Below is a small trained network, with its code and all its weights. Each question gives an input and a class and asks what happens when units are switched off, that is, made to give their printed mean instead of their output.

import numpy as np


def w(rows, s, z=0):
    codes = np.array(rows[::2]) - 128.0
    scale = np.full(codes.shape[1], s)
    scale[-1] = z or s
    return codes * scale


def norm(h):
    return h / np.sqrt((h * h).mean(-1, keepdims=True) + 1e-5)


def f(y):
    return y / 2 * (1 + np.tanh(0.7978845608 * (y + 0.044715 * y**3)))


def log_softmax(a):
    a = a - a.max(-1, keepdims=True)
    return a - np.log(np.exp(a).sum(-1, keepdims=True))


def net(x, mask):
    res = np.array(x, float).reshape(1, 3) / 4 @ E
    u = 0
    for l in range(2):
        y = f(norm(res) @ A[l][:, :-1].T + A[l][:, -1])
        res = res + np.where(mask[u : u + 14], y, B[l][:, -1]) @ B[l][:, :-1]
        u += 14
    return log_softmax(norm(res)[-1] @ U[:, :-1].T + U[:, -1])


A, B = {}, {}
E = w([
[88,4,149,183,228],'x0',
[63,183,159,243,100],'x1',
[211,152,20,205,166],'x2',
],0.00034)
A[0] = w([
[124,148,134,122,147,126],'L0N0',
[229,70,125,14,167,102],'L0N1',
[83,21,140,154,213,253],'L0N2',
[134,134,137,128,135,127],'L0N3',
[119,170,156,149,146,118],'L0N4',
[89,206,187,218,139,115],'L0N5',
[120,221,71,73,27,94],'L0N6',
[25,67,246,37,62,171],'L0N7',
[73,218,197,253,128,155],'L0N8',
[142,133,145,131,134,125],'L0N9',
[241,71,139,5,178,67],'L0N10',
[128,103,122,130,115,58],'L0N11',
[234,125,44,209,148,179],'L0N12',
[125,129,126,127,129,128],'L0N13',
],0.0017,0.00054)
B[0] = w([
[141,114,120,111,125,128],'L0N0',
[28,109,50,204,31,174],'L0N1',
[223,181,135,114,87,238],'L0N2',
[128,126,126,126,128,128],'L0N3',
[140,88,92,84,117,133],'L0N4',
[105,59,42,79,77,182],'L0N5',
[239,103,154,136,137,201],'L0N6',
[136,217,80,147,189,254],'L0N7',
[88,54,5,86,55,240],'L0N8',
[127,126,124,123,129,127],'L0N9',
[18,114,68,212,37,169],'L0N10',
[105,129,148,141,135,97],'L0N11',
[84,232,95,84,196,218],'L0N12',
[129,127,128,126,128,128],'L0N13',
],0.0012,0.00061)
A[1] = w([
[103,17,163,200,241,70],'L1N0',
[108,118,112,121,118,75],'L1N1',
[61,129,243,60,99,2],'L1N2',
[155,125,119,136,151,124],'L1N3',
[157,186,138,135,48,144],'L1N4',
[110,183,155,197,121,226],'L1N5',
[161,103,146,170,106,159],'L1N6',
[129,153,150,158,136,187],'L1N7',
[132,127,121,110,142,131],'L1N8',
[123,143,126,116,152,115],'L1N9',
[172,91,103,6,183,164],'L1N10',
[113,133,120,121,131,105],'L1N11',
[112,145,116,109,154,92],'L1N12',
[65,123,248,64,99,32],'L1N13',
],0.0021,0.00067)
B[1] = w([
[219,179,143,9,39,157],'L1N0',
[134,105,106,131,122,117],'L1N1',
[165,147,45,178,159,90],'L1N2',
[109,181,130,126,127,121],'L1N3',
[170,67,160,58,157,253],'L1N4',
[126,102,182,125,189,217],'L1N5',
[91,160,140,84,115,121],'L1N6',
[120,136,162,129,151,156],'L1N7',
[126,138,131,140,130,130],'L1N8',
[138,145,132,166,110,120],'L1N9',
[90,151,215,192,172,152],'L1N10',
[142,117,122,143,131,127],'L1N11',
[150,134,125,180,113,119],'L1N12',
[160,166,38,174,166,99],'L1N13',
],0.0015,0.00048)
U = w([
[248,164,207,27,86,171],'0',
[132,219,48,213,244,156],'1',
[43,33,41,126,28,154],'2',
[37,71,253,197,164,106],'3',
[139,82,209,246,114,3],'4',
],0.006,0.0064)

Each question gives the input, the list of numbers given to net, and the class t.
The units are the neurons (one row each of A and B). Each row of codes is followed by its name. A weight is (code - 128) times the scale printed after its matrix; where a second scale follows, it is the last column's (A, B and U).
mask holds one flag per neuron, layer by layer. A switched-off neuron (its flag False) gives its mean, the last column of its row in B, instead of its output. The means were averaged over made-up inputs and are rounded, as every weight is.
A unit's drop is (log p(t) with every unit on - log p(t) with that unit switched off) / (log p(t) with every unit on - log p(t) with every unit switched off).
The circuit of an input: a set's keep is (log p(t) with only the set's units on - log p(t) with every unit switched off) / (log p(t) with every unit on - log p(t) with every unit switched off). Starting from the 12 units with the biggest drops (on a tie, the unit counted first), units are removed one at a time, each time the one whose removal leaves the highest keep (on an exact tie, the one counted first), for as long as the keep stays at least 0.8.
circuit, biggest first: the units of the circuit, biggest drop first
unit that matters most: the unit with the biggest drop
top k neurons: the k neurons with the biggest drops, biggest first
k most important neurons of layer l: the k neurons of layer l with the biggest drops, biggest first
input [-2,5,-5], class 1: circuit, biggest first -> [L1N13, L1N2]
input [-6,4,5], class 0: unit that matters most -> L0N7
input [-3,-2,1], class 3: 3 most important neurons of layer 0 -> [L0N8, L0N2, L0N5]
input [5,-4,3], class 0: top 3 neurons -> [L1N0, L0N8, L0N5]
input [1,5,-4], class 2: 4 most important neurons of layer 0 -> [L0N8, L0N5, L0N12, L0N6]
input [0,-8,4], class 2: circuit, biggest first -> [L0N1, L0N10]
input [6,8,1], class 2: top 3 neurons -> [L0N8, L0N5, L0N6]
input [-6,-7,-1], class 2: circuit, biggest first -> [L0N1, L0N10]
input [-2,-1,3], class 3: top 2 neurons -> [L1N0, L0N7]
input [4,-3,1], class 0: top 2 neurons -> [L0N8, L1N0]
input [-2,5,-3], class 2: 3 most important neurons of layer 0 -> [L0N8, L0N5, L0N12]
input [0,3,3], class 3: circuit, biggest first -> [L1N13, L1N2]
input [7,-5,3], class 0: top 2 neurons -> [L1N0, L0N8]
input [-1,-3,-1], class 3: top 4 neurons -> [L0N8, L0N5, L1N5, L1N0]
input [0,-8,3], class 2: circuit, biggest first -> [L0N10]
input [4,0,-3], class 0: top 3 neurons -> [L1N0, L0N12, L0N7]
input [3,4,-5], class 1: 2 most important neurons of layer 0 -> [L0N1, L0N10]
input [3,-6,-3], class 2: top 4 neurons -> [L0N10, L0N1, L1N10, L0N12]
input [0,4,3], class 2: 3 most important neurons of layer 0 -> [L0N8, L0N5, L0N7]
input [-3,4,0], class 2: top 2 neurons -> [L0N8, L0N5]
input [7,-3,7], class 0: 2 most important neurons of layer 0 -> [L0N7, L0N8]
input [3,-5,-8], class 1: unit that matters most -> L0N7
input [-3,0,-2], class 3: circuit, biggest first -> [L1N0, L0N2]
input [2,-6,-6], class 1: top 2 neurons -> [L0N8, L0N7]
input [-5,4,-6], class 1: circuit, biggest first -> [L1N13, L1N2, L1N0]
input [6,-3,2], class 0: top 2 neurons -> [L1N0, L0N8]
input [-3,-5,-7], class 1: 2 most important neurons of layer 0 -> [L0N8, L0N7]
